Below is a small trained network, with its code and all its weights. Each question gives an input and a target symbol and asks what happens when units are switched off, that is, made to give their printed mean instead of their output.

import numpy as np


def w(rows, s, z=0):
    codes = np.array(rows[::2]) - 128.0
    scale = np.full(codes.shape[1], s)
    scale[-1] = z or s
    return codes * scale


def norm(h):
    return h / np.sqrt((h * h).mean(-1, keepdims=True) + 1e-5)


def f(y):
    return np.maximum(y, 0)


def softmax(a):
    e = np.exp(a - a.max(-1, keepdims=True))
    return e / e.sum(-1, keepdims=True)


def log_softmax(a):
    a = a - a.max(-1, keepdims=True)
    return a - np.log(np.exp(a).sum(-1, keepdims=True))


def net(x, mask):
    ids = ['αβγδεζηθλξπτφψω'.index(c) for c in x.split()]
    T = len(ids)
    res = E[ids] + P[:T]
    u = 0
    for l in range(3):
        q, k, v = (norm(res) @ M[l].T for M in (Q, K, V))
        z = softmax(np.where(np.tri(T) > 0, q @ k.T / 2**0.5, -1e9)) @ v
        res = res + np.where(mask[u], z, O[l][:, -1]) @ O[l][:, :-1]
        u += 1
        y = f(norm(res) @ A[l][:, :-1].T + A[l][:, -1])
        res = res + np.where(mask[u : u + 4], y, B[l][:, -1]) @ B[l][:, :-1]
        u += 4
    return log_softmax(norm(res)[-1] @ U[:, :-1].T + U[:, -1])


Q, K, V, O, A, B = {}, {}, {}, {}, {}, {}
E = w([
[161,118,108,87,43,154,143,129,155,75,48],'α',
[120,122,126,134,109,193,184,155,176,243,88],'β',
[83,62,186,131,100,162,159,124,180,81,134],'γ',
[77,245,104,76,91,221,158,99,141,162,140],'δ',
[93,190,254,95,90,140,170,102,179,164,147],'ε',
[67,100,106,178,65,107,88,116,169,145,171],'ζ',
[83,101,100,78,104,135,244,67,161,116,128],'η',
[159,192,148,100,147,165,147,139,99,179,81],'θ',
[158,114,53,172,144,163,128,110,86,65,232],'λ',
[155,140,103,81,71,132,149,196,128,86,118],'ξ',
[120,95,123,180,175,143,18,146,173,144,92],'π',
[176,59,116,136,97,217,117,22,115,141,73],'τ',
[20,158,149,204,108,203,152,188,74,92,151],'φ',
[151,80,107,37,68,149,146,200,42,137,233],'ψ',
[170,224,149,69,81,112,115,79,128,137,134],'ω',
],0.017)
P = w([
[148,176,81,113,86,130,3,79,166,98,128],'0',
[77,172,104,100,114,130,61,111,201,173,107],'1',
[50,167,109,123,105,136,88,109,222,226,133],'2',
[79,154,107,115,102,158,113,127,206,216,124],'3',
[76,162,115,99,96,157,134,110,191,172,142],'4',
[89,138,135,109,105,165,149,111,185,174,146],'5',
[126,138,157,81,104,207,134,139,168,133,122],'6',
[131,133,180,73,104,185,179,134,151,146,132],'7',
[126,133,197,101,90,179,178,124,142,162,137],'8',
[123,117,198,96,79,164,196,134,119,147,149],'9',
[135,117,203,121,72,195,187,138,95,150,147],'10',
[145,94,220,114,79,171,232,119,83,110,158],'11',
[150,66,250,111,77,185,219,138,127,151,153],'12',
[132,125,243,139,29,193,184,107,98,135,145],'13',
],0.0054)
Q[0] = w([
[123,106,97,87,79,124,128,149,139,119,167],'0.h1',
[138,129,86,123,195,6,23,133,169,110,63],'0.h1',
],0.011)
K[0] = w([
[122,106,117,91,79,17,182,177,136,109,176],'0.h1',
[116,170,116,187,153,79,54,67,253,103,29],'0.h1',
],0.0075)
V[0] = w([
[167,249,169,251,43,219,252,123,217,38,91],'0.h1',
[46,115,146,71,3,214,103,110,69,158,90],'0.h1',
],0.0024)
O[0] = w([
[4,155,60,86,227,64,144,119,149,153,101,129],'0.h1',
[109,119,170,75,57,248,154,178,214,203,180,252],'0.h1',
],0.012,0.003)
A[0] = w([
[92,81,52,116,242,89,138,122,23,147,194,1],'0.n1',
[84,149,193,133,106,61,176,164,255,178,10,115],'0.n2',
[117,83,192,29,92,80,77,120,96,149,175,147],'0.n3',
[169,28,52,157,71,116,86,83,177,122,81,169],'0.n4',
],0.0062,0.0022)
B[0] = w([
[202,194,169,102,98,174,138,117,176,118,184,144],'0.n1',
[169,210,132,56,173,102,201,146,186,19,140,253],'0.n2',
[117,141,85,186,85,128,94,47,210,164,101,176],'0.n3',
[93,254,98,94,132,167,227,151,229,88,110,201],'0.n4',
],0.0083,0.006)
Q[1] = w([
[74,234,173,31,104,218,204,103,254,94,147],'1.h1',
[76,125,132,110,136,130,118,139,127,121,85],'1.h1',
],0.011)
K[1] = w([
[148,124,212,169,119,210,254,178,10,75,241],'1.h1',
[99,55,194,107,53,152,150,172,112,164,168],'1.h1',
],0.0065)
V[1] = w([
[169,127,104,134,147,152,104,138,87,101,249],'1.h1',
[211,96,130,81,115,119,123,85,175,142,141],'1.h1',
],0.012)
O[1] = w([
[189,131,80,207,146,191,202,136,165,52,186,255],'1.h1',
[148,141,145,49,232,165,149,154,252,216,188,98],'1.h1',
],0.012,0.0081)
A[1] = w([
[119,200,235,173,202,35,106,206,161,82,140,1],'1.n1',
[158,100,103,107,143,212,112,176,150,181,234,22],'1.n2',
[151,184,104,3,137,140,108,164,106,136,184,35],'1.n3',
[175,41,89,171,45,185,128,220,108,60,105,185],'1.n4',
],0.0073,0.0017)
B[1] = w([
[160,124,254,192,208,218,30,61,41,8,148,143],'1.n1',
[43,149,191,190,123,148,194,150,36,6,94,231],'1.n2',
[174,92,139,153,214,34,121,124,44,159,239,187],'1.n3',
[148,188,209,171,14,92,187,26,150,182,200,255],'1.n4',
],0.008)
Q[2] = w([
[3,1,59,51,208,8,13,160,62,160,31],'2.h1',
[37,192,88,171,109,182,118,87,118,143,71],'2.h1',
],0.0073)
K[2] = w([
[79,216,67,112,254,45,137,60,163,67,21],'2.h1',
[19,178,110,117,92,249,121,107,122,183,123],'2.h1',
],0.0066)
V[2] = w([
[37,186,32,163,254,73,93,101,108,127,53],'2.h1',
[119,120,147,108,105,98,89,134,160,122,163],'2.h1',
],0.0073)
O[2] = w([
[107,165,109,131,251,112,82,161,129,128,110,7],'2.h1',
[134,81,162,160,94,115,137,147,175,109,171,135],'2.h1',
],0.016,0.011)
A[2] = w([
[165,184,149,138,166,73,119,140,5,122,79,10],'2.n1',
[172,151,147,68,183,121,96,95,200,174,118,251],'2.n2',
[116,185,103,167,57,139,149,95,83,42,61,227],'2.n3',
[141,109,146,156,151,126,141,255,131,187,49,82],'2.n4',
],0.0085,0.0029)
B[2] = w([
[131,1,167,186,107,235,207,57,110,130,156,139],'2.n1',
[176,84,63,217,41,167,111,115,57,103,78,174],'2.n2',
[75,74,230,218,44,76,240,139,102,159,125,250],'2.n3',
[140,156,242,164,139,78,203,204,187,123,120,133],'2.n4',
],0.0094,0.013)
U = w([
[167,75,125,87,133,61,85,234,91,91,204,196],'α',
[59,102,95,140,68,129,58,185,222,177,183,78],'β',
[133,199,237,56,170,94,99,44,137,121,156,89],'γ',
[46,213,111,75,144,199,103,142,56,177,200,148],'δ',
[175,36,160,122,218,162,132,82,36,173,128,107],'ε',
[111,69,117,91,127,153,90,161,90,132,174,51],'ζ',
[240,190,95,161,86,25,71,63,122,200,133,36],'η',
[55,132,164,170,99,30,164,108,31,89,54,129],'θ',
[168,110,134,195,144,195,38,218,132,70,84,188],'λ',
[146,207,74,183,199,137,210,111,182,91,198,166],'ξ',
[72,1,174,50,144,141,76,127,160,52,132,127],'π',
[91,28,79,47,192,85,166,42,130,151,137,250],'τ',
[123,62,76,91,103,250,106,94,118,183,54,59],'φ',
[163,169,97,18,84,123,107,170,109,47,43,135],'ψ',
[139,130,173,114,151,120,159,243,153,237,87,41],'ω',
],0.0071,0.0025)

Each question gives the input, a string of symbols that net reads in full, and the target symbol t.
The units are the heads (2 rows each of Q, K, V and O) and the neurons (one row each of A and B). Each row of codes is followed by its name. A weight is (code - 128) times the scale printed after its matrix; where a second scale follows, it is the last column's (O, A, B and U).
mask holds one flag per unit, layer by layer, with each layer's heads first. A switched-off unit (its flag False) gives its mean, the last column of its rows in O or B, instead of its output. The means were averaged over made-up inputs and are rounded, as every weight is.
A unit's drop is (log p(t) with every unit on - log p(t) with that unit switched off) / (log p(t) with every unit on - log p(t) with every unit switched off).
The circuit of an input: a set's keep is (log p(t) with only the set's units on - log p(t) with every unit switched off) / (log p(t) with every unit on - log p(t) with every unit switched off). Starting from the 12 units with the biggest drops (on a tie, the unit counted first), units are removed one at a time, each time the one whose removal leaves the highest keep (on an exact tie, the one counted first), for as long as the keep stays at least 0.8.
units of the circuit, in order: the units of the circuit, biggest drop first
k most important neurons: the k neurons with the biggest drops, biggest first
k most important neurons of layer l: the k neurons of layer l with the biggest drops, biggest first
drop of u: that unit's drop, to one decimal
input η δ ε ξ ω β ε ω δ θ ζ ω, target η: 2 most important neurons of layer 2 -> [2.n2; 2.n3]
input θ δ η ξ γ ε ε ω ζ, target β: 3 most important neurons -> [2.n3; 2.n2; 1.n4]
input α ξ ω η θ, target ε: 3 most important neurons -> [1.n3; 1.n4; 2.n2]
input ω π β ζ ω λ φ δ γ, target θ: units of the circuit, in order -> [1.h1]
input γ η ζ ξ α, target ψ: 4 most important neurons -> [2.n3; 2.n2; 1.n4; 0.n2]
input δ β π ω ε η δ, target δ: 2 most important neurons of layer 2 -> [2.n3; 2.n2]
input η δ ε, target γ: units of the circuit, in order -> [1.h1; 0.n2; 2.n3; 1.n1]
input ζ π δ ω ω ω, target η: 2 most important neurons -> [1.n2; 2.n3]
input ε τ ω ε τ, target φ: 2 most important neurons of layer 2 -> [2.n2; 2.n3]
input ω λ π, target ξ: 2 most important neurons -> [0.n1; 0.n4]
input β λ π π β π, target ξ: 2 most important neurons of layer 0 -> [0.n4; 0.n1]
input α ε ζ, target β: 2 most important neurons -> [2.n2; 2.n3]
input β π α δ ω δ η ξ β η ξ, target α: 2 most important neurons of layer 2 -> [2.n3; 2.n2]
input λ ζ ξ ζ ζ, target ξ: units of the circuit, in order -> [1.h1]
input δ γ π, target λ: 3 most important neurons -> [2.n2; 1.n4; 2.n3]
input β π ξ, target α: 2 most important neurons -> [1.n3; 1.n4]
input γ θ β, target ω: 3 most important neurons -> [1.n4; 2.n2; 2.n3]
input η δ β θ ω ω π π δ γ, target π: 4 most important neurons -> [2.n3; 1.n4; 0.n2; 2.n2]
input δ β λ δ λ π δ β τ β ξ π π β, target ξ: 2 most important neurons -> [0.n1; 0.n2]
input γ γ η, target τ: 2 most important neurons -> [2.n3; 1.n4]
input π δ ω ξ θ δ ζ ω ε, target γ: most important neuron of layer 0 -> [0.n2]
input θ γ τ φ θ θ γ ξ π η τ δ ζ, target θ: drop of 0.h1 -> 0.2
input τ β γ, target π: drop of 2.h1 -> 0.3
input ω η ξ δ π π λ θ ω, target ξ: drop of 0.h1 -> 0.1
